Below are the code and all the weights of a small trained network. Each question names an input and a target symbol and asks about switching units off, where a switched-off unit gives its printed mean instead of its output.

import numpy as np


def w(rows, s, z=0):
    codes = np.array(rows[::2]) - 128.0
    scale = np.full(codes.shape[1], s)
    scale[-1] = z or s
    return codes * scale


def f(y):
    return y / 2 * (1 + np.tanh(0.7978845608 * (y + 0.044715 * y**3)))


def softmax(a):
    e = np.exp(a - a.max(-1, keepdims=True))
    return e / e.sum(-1, keepdims=True)


def log_softmax(a):
    a = a - a.max(-1, keepdims=True)
    return a - np.log(np.exp(a).sum(-1, keepdims=True))


def net(x, mask):
    ids = ['βεζθμπσω'.index(c) for c in x.split()]
    T = len(ids)
    res = E[ids] + P[:T]
    r = res
    for j in range(3):
        rows = slice(4 * j, 4 * j + 4)
        q, k, v = (r @ M[0][rows].T for M in (Q, K, V))
        z = softmax(np.where(np.tri(T) > 0, q @ k.T / 4**0.5, -1e9)) @ v
        o = O[0][rows]
        res = res + np.where(mask[j], z, o[:, -1]) @ o[:, :-1]
    y = f(res @ A[0][:, :-1].T + A[0][:, -1])
    res = res + np.where(mask[3:7], y, B[0][:, -1]) @ B[0][:, :-1]
    return log_softmax(res[-1] @ U[:, :-1].T + U[:, -1])


Q, K, V, O, A, B = {}, {}, {}, {}, {}, {}
E = w([
[184,68,80,120,115],'β',
[198,169,172,253,181],'ε',
[172,193,111,104,163],'ζ',
[121,105,115,100,171],'θ',
[86,159,131,170,88],'μ',
[123,77,160,206,197],'π',
[89,106,115,142,161],'σ',
[125,91,172,100,170],'ω',
],0.029)
P = w([
[46,150,72,153,251],'0',
[122,134,131,132,168],'1',
[117,137,140,135,164],'2',
[135,134,153,132,154],'3',
[124,133,161,140,146],'4',
[123,126,163,135,137],'5',
[121,140,181,140,133],'6',
[116,136,175,140,131],'7',
[113,142,174,142,138],'8',
],0.016)
Q[0] = w([
[176,158,117,106,179],'h1',
[68,63,252,81,197],'h1',
[149,152,82,93,113],'h1',
[106,68,122,123,148],'h1',
[209,154,39,89,151],'h2',
[92,105,112,140,198],'h2',
[81,118,124,83,180],'h2',
[182,196,91,131,30],'h2',
[143,75,167,78,167],'h3',
[222,127,77,150,40],'h3',
[87,75,126,129,68],'h3',
[117,52,131,148,173],'h3',
],0.012)
K[0] = w([
[155,83,113,148,189],'h1',
[166,135,40,115,246],'h1',
[92,136,181,53,116],'h1',
[155,112,107,119,203],'h1',
[136,106,206,79,176],'h2',
[95,159,108,120,204],'h2',
[81,137,58,135,171],'h2',
[163,92,163,115,18],'h2',
[117,116,54,116,149],'h3',
[208,85,168,161,51],'h3',
[70,38,72,127,88],'h3',
[113,91,121,141,158],'h3',
],0.013)
V[0] = w([
[255,82,139,239,128],'h1',
[106,140,164,195,99],'h1',
[123,107,101,159,181],'h1',
[47,153,48,178,90],'h1',
[17,66,191,243,93],'h2',
[240,243,52,158,150],'h2',
[176,58,53,81,104],'h2',
[70,57,66,35,136],'h2',
[207,137,116,155,174],'h3',
[59,73,155,149,137],'h3',
[90,225,27,120,154],'h3',
[235,126,77,234,141],'h3',
],0.0098)
O[0] = w([
[102,154,190,183,162,175],'h1',
[155,106,96,202,70,129],'h1',
[60,169,131,162,147,248],'h1',
[96,34,166,161,57,139],'h1',
[112,196,77,193,93,157],'h2',
[165,93,254,148,131,170],'h2',
[123,23,128,93,105,49],'h2',
[92,1,55,93,132,113],'h2',
[43,91,188,108,103,216],'h3',
[124,156,124,129,174,148],'h3',
[142,85,83,148,81,212],'h3',
[34,209,100,77,52,213],'h3',
],0.0091,0.012)
A[0] = w([
[77,193,189,140,111,62],'n1',
[83,113,161,100,25,255],'n2',
[120,163,54,127,125,141],'n3',
[26,102,185,142,255,35],'n4',
],0.0071,0.0032)
B[0] = w([
[228,50,94,148,131,249],'n1',
[122,12,91,99,254,175],'n2',
[15,63,182,235,63,163],'n3',
[191,202,100,12,48,243],'n4',
],0.0086,0.022)
U = w([
[205,91,2,102,44,2],'β',
[166,139,85,121,87,84],'ε',
[92,199,134,45,56,78],'ζ',
[122,185,64,101,211,201],'θ',
[132,53,96,199,131,117],'μ',
[75,153,137,183,251,216],'π',
[89,109,160,136,114,192],'σ',
[55,192,131,108,63,124],'ω',
],0.0081,0.0061)

Each question gives the input, a string of symbols that net reads in full, and the target symbol t.
The units are the heads (4 rows each of Q, K, V and O) and the neurons (one row each of A and B). Each row of codes is followed by its name. A weight is (code - 128) times the scale printed after its matrix; where a second scale follows, it is the last column's (O, A, B and U).
mask holds one flag per unit, heads first, then neurons. A switched-off unit (its flag False) gives its mean, the last column of its rows in O or B, instead of its output. The means were averaged over made-up inputs and are rounded, as every weight is.
A unit's drop is (log p(t) with every unit on - log p(t) with that unit switched off) / (log p(t) with every unit on - log p(t) with every unit switched off).
The circuit of an input: a set's keep is (log p(t) with only the set's units on - log p(t) with every unit switched off) / (log p(t) with every unit on - log p(t) with every unit switched off). Starting from all 7 units, units are removed one at a time, each time the one whose removal leaves the highest keep (on an exact tie, the one counted first), for as long as the keep stays at least 0.8.
circuit, biggest first: the units of the circuit, biggest drop first
unit that matters most: the unit with the biggest drop
top k neurons: the k neurons with the biggest drops, biggest first
heads that matter: for each layer, one digit per head in row order, 1 if its drop is at least 0.15 and else 0, layers parted by /
input π θ μ ζ θ ζ π, target ω: unit that matters most	h2
input π ζ θ μ σ β θ, target ω: circuit, biggest first	h2; n3
input ε θ β, target θ: circuit, biggest first	n4; h1; h3
input ω σ μ θ ω θ ω σ, target θ: circuit, biggest first	h3; h1
input μ β β π ε σ, target π: circuit, biggest first	h3; h2; n4
input β β β, target ζ: heads that matter	101
input π β μ ζ β θ μ ζ, target μ: heads that matter	101
input θ ω π ζ, target ω: circuit, biggest first	h2; n1; n3
input β π β ε π β ζ β θ, target ζ: heads that matter	100
input σ μ θ ω θ ω, target μ: circuit, biggest first	n4; h1; h3
input β σ σ β μ π, target ζ: top 2 neurons	n4; n1
input π θ π σ π ε σ θ ε, target ε: circuit, biggest first	n1; h3; h2
input μ ω π μ ω β, target ω: top 2 neurons	n1; n3
input μ θ β π ζ π θ ε θ, target π: circuit, biggest first	n4; h3; h2
input ε π μ ζ θ ε θ β π, target ε: unit that matters most	n1
input θ σ β ε π μ μ μ ε, target ε: top 3 neurons	n1; n4; n3
input μ ω θ ω β β σ, target π: circuit, biggest first	n4; h3; h2
input β μ ω ζ, target ω: heads that matter	110
input ω θ σ θ θ, target θ: circuit, biggest first	h3; h1
input σ θ ζ θ ω θ, target μ: circuit, biggest first	n4; h2; h3
input ζ σ ω, target σ: top 2 neurons	n2; n1
input π ε θ ζ ω ζ σ ω, target ω: heads that matter	011
input θ β β β ε μ μ π ζ, target π: heads that matter	000
input ω μ θ θ σ μ π π π, target θ: unit that matters most	h3
